Each object is an arrangement of 5 marks. Each symbol rearranges the positions; applied to <1 2 3 4 5> they give: za <2 3 4 5 1>; pu <4 3 2 1 5>.

Named rows; a name shown again gets a slightly different row:
<4 5 1 2 3> -> 446 74 -59 -208 360 -509 638 -563 411 -438 -417 -437 203 3
<2 1 5 4 3> -> -368 332 -998 -404 373 102 186 26 685 88 -144 84 13 -144
<4 3 2 1 5> -> -471 -54 -494 -177 -273 816 -581 257 -109 -17 321 528 -269 -94
<4 5 1 2 3> -> 445 79 -52 -199 355 -513 630 -563 416 -442 -423 -435 193 -2
<4 5 1 2 3> -> 444 82 -57 -196 364 -514 626 -575 410 -432 -414 -433 202 -6
<4 5 1 2 3> -> 449 76 -56 -198 361 -512 637 -563 417 -432 -409 -431 198 -9
<5 1 2 3 4> -> -484 -43 -529 -206 -253 804 -579 250 -52 10 323 518 -269 -68
<4 3 2 1 5> -> -465 -63 -487 -176 -263 812 -582 256 -112 -26 316 523 -262 -100
<2 1 5 4 3> -> -367 327 -1008 -393 367 117 184 27 688 98 -130 89 9 -141
<1 5 4 3 2> -> 5 -177 619 447 -379 158 -393 511 -846 254 243 232 -51 -135
<4 3 2 1 5> -> -464 -53 -492 -180 -278 818 -584 261 -107 -13 324 520 -268 -105
<5 1 2 3 4> -> -485 -40 -519 -201 -253 801 -572 250 -54 8 322 515 -263 -75
<5 4 3 2 1> -> 427 101 -104 -208 381 -502 651 -539 420 -421 -426 -412 211 -43
<5 1 2 3 4> -> -489 -49 -521 -192 -250 804 -577 249 -54 16 324 512 -273 -70
<2 3 4 5 1> -> -336 346 -987 -390 390 83 231 19 678 75 -169 73 34 -167
<2 3 4 5 1> -> -334 343 -1001 -397 397 78 230 10 672 72 -170 66 30 -165
<1 5 4 3 2> -> 0 -179 621 448 -379 161 -390 513 -848 245 239 235 -44 -134
<3 4 5 1 2> -> -9 -177 591 430 -384 210 -407 513 -859 207 246 267 -61 -153
<5 4 3 2 1> -> 433 94 -108 -209 383 -502 646 -542 413 -420 -428 -410 200 -43
<1 5 4 3 2> -> -4 -175 618 448 -378 158 -389 517 -841 244 240 244 -46 -133
<3 2 1 5 4> -> 389 -201 977 338 -108 -587 138 -246 -150 102 2 -429 102 414
<2 1 5 4 3> -> -363 337 -998 -395 367 118 184 20 691 90 -139 76 9 -140
<2 1 5 4 3> -> -365 322 -999 -397 373 117 189 13 690 94 -141 83 17 -126

Complete each set of four: the symbols that take the first to the second take the third to the fourth.
Answers are names.
-5 -180 583 434 -386 213 -400 511 -854 211 252 261 -62 -159
to -462 -59 -496 -188 -269 816 -578 253 -104 -19 323 524 -271 -93
as 427 106 -100 -210 384 -503 641 -539 427 -425 -429 -420 201 -50
to <4 5 1 2 3>

448 74 -46 -202 358 -514 632 -566 421 -436 -420 -430 195 -4
to -368 328 -1006 -398 377 124 190 24 684 85 -136 87 4 -138
as -494 -51 -529 -203 -255 802 -574 252 -53 4 319 520 -269 -68
to <3 2 1 5 4>

13 -178 622 450 -379 151 -381 509 -848 245 238 238 -58 -141
to 429 97 -104 -215 374 -500 645 -540 417 -425 -428 -410 204 -45
as 0 -173 624 451 -378 160 -388 515 -854 247 242 235 -52 -148
to <5 4 3 2 1>

-486 -44 -522 -188 -247 803 -581 253 -55 11 329 518 -270 -76
to 397 -190 978 337 -98 -590 140 -258 -140 102 8 -438 105 413
as -5 -174 613 452 -376 163 -394 510 -846 237 241 237 -42 -142
to <3 4 5 1 2>

372 -189 984 357 -119 -581 125 -209 -174 150 11 -429 101 403
to -359 326 -997 -400 377 123 189 21 683 88 -138 82 7 -133
as 390 -195 974 340 -104 -586 136 -259 -142 108 0 -437 106 412
to <2 3 4 5 1>

-3 -181 578 432 -384 209 -404 511 -853 207 245 263 -56 -163
to -340 340 -988 -395 393 78 235 17 675 72 -165 69 25 -163
as 7 -169 620 450 -376 158 -393 513 -850 242 239 240 -50 -136
to <2 1 5 4 3>

-7 -179 580 425 -389 212 -402 502 -851 201 255 263 -69 -158
to 11 -177 615 450 -377 157 -394 507 -846 248 238 236 -50 -135
as -373 331 -998 -402 364 116 179 16 687 85 -136 84 14 -138
to <4 5 1 2 3>

396 -197 982 339 -96 -587 145 -258 -147 106 -3 -432 97 409
to -485 -45 -520 -199 -251 800 -573 251 -55 5 329 509 -275 -68
as -367 340 -996 -391 366 114 184 25 686 87 -133 80 9 -137
to <4 5 1 2 3>

408 -195 979 340 -113 -584 138 -256 -144 106 5 -436 97 409
to -373 335 -1005 -410 374 116 187 15 688 93 -137 85 10 -142
as -463 -59 -495 -176 -268 819 -585 264 -119 -17 315 528 -266 -92
to <3 2 1 5 4>

-4 -191 594 435 -388 211 -409 512 -856 209 244 271 -59 -156
to 0 -178 622 456 -380 167 -385 504 -846 241 234 238 -48 -141
as -364 328 -996 -394 370 115 189 24 689 94 -130 83 16 -135
to <4 5 1 2 3>

-9 -184 583 428 -385 207 -409 507 -860 219 249 260 -60 -158
to -333 344 -999 -401 392 85 227 19 678 76 -160 64 36 -159
as -367 329 -1004 -397 376 113 187 25 691 90 -141 91 18 -141
to <3 2 1 5 4>

-335 340 -995 -392 397 81 228 10 667 77 -163 71 26 -169
to 0 -179 577 434 -390 213 -401 505 -853 207 245 265 -64 -160
as 2 -175 616 445 -387 162 -389 513 -837 246 242 238 -48 -135
to <5 4 3 2 1>

424 95 -107 -208 384 -506 649 -527 417 -425 -430 -416 202 -43
to -463 -59 -493 -183 -264 818 -579 264 -115 -19 314 526 -270 -99
as -457 -71 -496 -182 -271 807 -579 255 -113 -8 320 525 -270 -98
to <3 2 1 5 4>

445 83 -52 -196 357 -515 629 -559 416 -432 -422 -435 190 -13
to -481 -54 -534 -199 -252 808 -580 250 -53 9 321 516 -274 -74
as 428 103 -102 -204 384 -517 645 -533 420 -425 -433 -408 204 -36
to <4 3 2 1 5>

-372 328 -998 -400 375 112 191 21 687 90 -138 85 15 -140
to -4 -181 624 452 -375 169 -390 518 -849 242 240 236 -50 -137
as 378 -188 984 368 -106 -591 121 -204 -188 147 22 -416 115 401
to <2 3 4 5 1>

-468 -62 -493 -187 -271 816 -583 262 -101 -20 321 529 -271 -96
to 447 76 -52 -199 359 -513 627 -566 405 -431 -419 -424 191 -7
as -4 -177 584 436 -392 210 -404 502 -856 207 247 261 -56 -168
to <3 2 1 5 4>

-474 -64 -486 -179 -271 817 -582 254 -112 -1 328 529 -271 -100
to -371 334 -1001 -396 371 118 183 22 685 96 -124 90 1 -130
as -335 343 -993 -392 404 81 236 15 674 81 -168 65 32 -170
to <4 5 1 2 3>

-359 336 -1005 -402 381 117 187 12 684 85 -139 81 15 -143
to 431 101 -106 -217 387 -500 649 -535 415 -427 -432 -420 207 -32
as -8 -181 580 429 -390 204 -411 502 -850 211 249 258 -58 -161
to <5 1 2 3 4>

-6 -178 586 436 -387 211 -408 509 -854 212 243 267 -60 -152
to 11 -177 618 454 -376 163 -386 510 -851 250 242 232 -53 -138
as -345 334 -992 -395 388 80 235 18 675 66 -167 65 37 -165
to <5 4 3 2 1>

-370 331 -994 -396 375 116 183 22 685 88 -135 90 8 -133
to 2 -176 622 451 -373 158 -391 507 -847 242 247 230 -48 -136
as 375 -191 994 369 -107 -580 122 -209 -168 149 17 -418 100 404
to <2 3 4 5 1>

452 74 -48 -205 363 -510 634 -565 411 -436 -421 -432 192 1
to -482 -47 -527 -201 -259 808 -585 253 -52 9 327 519 -273 -75
as -455 -61 -485 -178 -271 815 -586 255 -106 -16 315 532 -263 -96
to <3 2 1 5 4>

-486 -48 -526 -192 -257 803 -568 254 -55 11 321 516 -271 -69
to 384 -195 987 366 -117 -588 125 -218 -173 149 15 -422 99 417
as -363 339 -992 -402 365 114 183 20 683 87 -135 85 18 -133
to <1 5 4 3 2>

-372 328 -1005 -403 368 117 184 22 689 93 -141 88 14 -132
to -464 -55 -485 -175 -264 810 -582 261 -116 -22 319 528 -263 -99
as -466 -62 -491 -176 -264 820 -587 260 -103 -11 326 530 -273 -94
to <1 5 4 3 2>

-476 -46 -525 -189 -249 812 -574 248 -52 2 316 525 -270 -76
to 427 109 -106 -214 383 -507 645 -539 418 -429 -423 -414 199 -39
as -7 -180 589 428 -385 206 -407 517 -857 202 248 262 -56 -157
to <3 2 1 5 4>

-465 -58 -493 -187 -268 815 -575 259 -115 -17 315 523 -266 -94
to -484 -50 -521 -199 -245 807 -581 244 -54 5 319 516 -270 -71
as -464 -66 -495 -183 -272 810 -580 265 -113 -15 320 528 -265 -100
to <5 1 2 3 4>

403 -188 980 345 -106 -579 149 -262 -143 102 -3 -429 108 415
to -370 337 -996 -405 372 121 184 19 685 94 -135 87 18 -140
as -367 335 -997 -404 367 122 182 22 682 88 -138 92 15 -136
to <1 5 4 3 2>

-3 -185 587 434 -391 206 -411 510 -849 207 238 264 -53 -164
to 433 105 -105 -213 383 -501 647 -536 419 -426 -435 -408 198 -44
as -370 327 -1005 -398 373 122 185 22 685 95 -134 93 3 -136
to <5 1 2 3 4>

-458 -57 -494 -176 -266 811 -588 265 -109 -17 331 522 -263 -99
to 392 -197 985 340 -103 -587 145 -267 -148 105 10 -431 99 418
as -8 -169 587 426 -390 213 -404 511 -855 212 243 262 -58 -156
to <4 5 1 2 3>

398 -194 979 343 -99 -580 138 -249 -142 107 -2 -438 106 413
to -3 -183 573 427 -388 216 -408 516 -861 206 246 277 -51 -156
as -367 328 -997 -400 369 120 188 12 683 86 -140 88 7 -139
to <2 3 4 5 1>

433 103 -106 -216 381 -509 645 -547 421 -432 -429 -409 200 -41
to -468 -66 -493 -175 -262 824 -587 253 -113 -19 327 531 -273 -95
as 375 -192 1001 361 -113 -583 117 -206 -182 153 12 -422 103 400
to <2 3 4 5 1>

